Below are the code and all the weights of a small trained network. Each question names an input and a class and asks about switching units off, where a switched-off unit gives its printed mean instead of its output.

import numpy as np


def w(rows, s, z=0):
    codes = np.array(rows[::2]) - 128.0
    scale = np.full(codes.shape[1], s)
    scale[-1] = z or s
    return codes * scale


def f(y):
    return y / 2 * (1 + np.tanh(0.7978845608 * (y + 0.044715 * y**3)))


def log_softmax(a):
    a = a - a.max(-1, keepdims=True)
    return a - np.log(np.exp(a).sum(-1, keepdims=True))


def net(x, mask):
    res = np.array(x, float).reshape(1, 5) / 4 @ E
    y = f(res @ A[0][:, :-1].T + A[0][:, -1])
    res = res + np.where(mask, y, B[0][:, -1]) @ B[0][:, :-1]
    return log_softmax(res[-1] @ U[:, :-1].T + U[:, -1])


A, B = {}, {}
E = w([
[108,145,120,118,105,150,144,146,125,167,147],'x0',
[156,147,24,166,117,19,171,147,180,184,142],'x1',
[135,104,209,199,200,93,173,139,2,125,210],'x2',
[88,130,134,99,146,102,133,81,137,122,132],'x3',
[157,124,178,81,122,91,64,95,162,250,100],'x4',
],0.014)
A[0] = w([
[128,133,22,160,120,56,193,134,125,111,143,117],'n0',
[122,129,218,120,132,157,118,134,93,102,137,162],'n1',
[101,153,163,128,130,186,137,122,126,63,115,161],'n2',
[161,133,107,153,129,5,124,135,134,211,131,131],'n3',
[133,135,88,83,101,158,85,125,202,129,68,183],'n4',
[96,133,45,139,124,174,199,135,113,20,160,246],'n5',
[101,114,134,102,125,225,126,124,131,81,139,166],'n6',
[121,129,61,85,111,189,97,123,222,97,75,226],'n7',
[128,127,141,158,136,112,149,123,91,112,175,122],'n8',
[130,127,222,95,128,168,68,113,136,161,110,170],'n9',
[141,129,177,149,134,102,136,121,73,153,152,138],'n10',
[146,130,5,121,118,92,126,123,188,135,120,129],'n11',
],0.016,0.013)
B[0] = w([
[139,185,123,240,233,58,85,209,190,85,153,220],'n0',
[76,103,206,108,98,160,206,141,119,185,105,201],'n1',
[130,136,93,67,75,164,138,66,47,139,129,189],'n2',
[188,95,67,42,100,27,161,85,149,184,179,212],'n3',
[131,121,56,140,145,235,111,105,185,149,68,231],'n4',
[7,135,70,201,133,165,196,134,48,8,150,251],'n5',
[130,112,122,92,101,173,115,74,46,89,122,196],'n6',
[150,163,117,106,3,93,10,151,78,34,55,254],'n7',
[123,125,93,113,188,178,160,136,162,164,178,175],'n8',
[161,160,234,174,177,192,20,209,174,109,143,204],'n9',
[139,119,202,152,160,76,172,99,98,138,125,183],'n10',
[33,76,96,151,100,18,189,113,190,169,44,229],'n11',
],0.019,0.034)
U = w([
[87,140,105,95,62,186,90,121,80,51,106,218],'0',
[60,156,92,193,96,78,129,166,141,90,68,4],'1',
[63,113,143,132,153,213,199,111,88,135,140,152],'2',
[96,133,99,157,214,110,188,177,149,112,205,9],'3',
[156,133,162,102,98,217,34,154,188,150,60,250],'4',
[142,90,70,91,104,131,94,121,245,179,69,104],'5',
[145,119,241,118,165,148,118,171,140,184,138,243],'6',
[186,109,117,79,145,72,152,105,144,168,191,11],'7',
],0.011,0.0017)

Each question gives the input, the list of numbers given to net, and the class t.
The units are the neurons (one row each of A and B). Each row of codes is followed by its name. A weight is (code - 128) times the scale printed after its matrix; where a second scale follows, it is the last column's (A, B and U).
mask holds one flag per neuron, in row order. A switched-off neuron (its flag False) gives its mean, the last column of its row in B, instead of its output. The means were averaged over made-up inputs and are rounded, as every weight is.
A unit's drop is (log p(t) with every unit on - log p(t) with that unit switched off) / (log p(t) with every unit on - log p(t) with every unit switched off).
The circuit of an input: a set's keep is (log p(t) with only the set's units on - log p(t) with every unit switched off) / (log p(t) with every unit on - log p(t) with every unit switched off). Starting from all 12 units, units are removed one at a time, each time the one whose removal leaves the highest keep (on an exact tie, the one counted first), for as long as the keep stays at least 0.8.
circuit, biggest first: the units of the circuit, biggest drop first
most important unit: the unit with the biggest drop
k most important neurons: the k neurons with the biggest drops, biggest first
drop when u is switched off: that unit's drop, to one decimal
input [-3,-6,3,1,-2], class 2: circuit, biggest first => [n7]
input [2,5,8,-4,3], class 7: 2 most important neurons => [n3; n5]
input [7,1,-6,-7,8], class 5: 2 most important neurons => [n11; n3]
input [6,1,1,-1,0], class 3: 2 most important neurons => [n7; n11]
input [3,8,-1,5,1], class 5: 2 most important neurons => [n3; n5]
input [5,7,-3,-4,1], class 5: 2 most important neurons => [n5; n3]
input [-4,6,-7,4,1], class 5: 2 most important neurons => [n5; n4]
input [4,-8,8,-4,1], class 6: 2 most important neurons => [n5; n9]
input [8,3,8,-7,2], class 7: 2 most important neurons => [n5; n3]
input [-5,2,-8,-2,4], class 5: 2 most important neurons => [n11; n4]
input [6,7,6,6,1], class 7: 2 most important neurons => [n3; n5]
input [8,-4,-1,4,2], class 4: drop when n5 is switched off => 0.5
input [-5,3,3,5,-2], class 3: drop when n7 is switched off => 0.2
input [8,2,-1,-6,3], class 5: drop when n1 is switched off => 0.0
input [-1,1,7,-2,-8], class 3: most important unit => n0
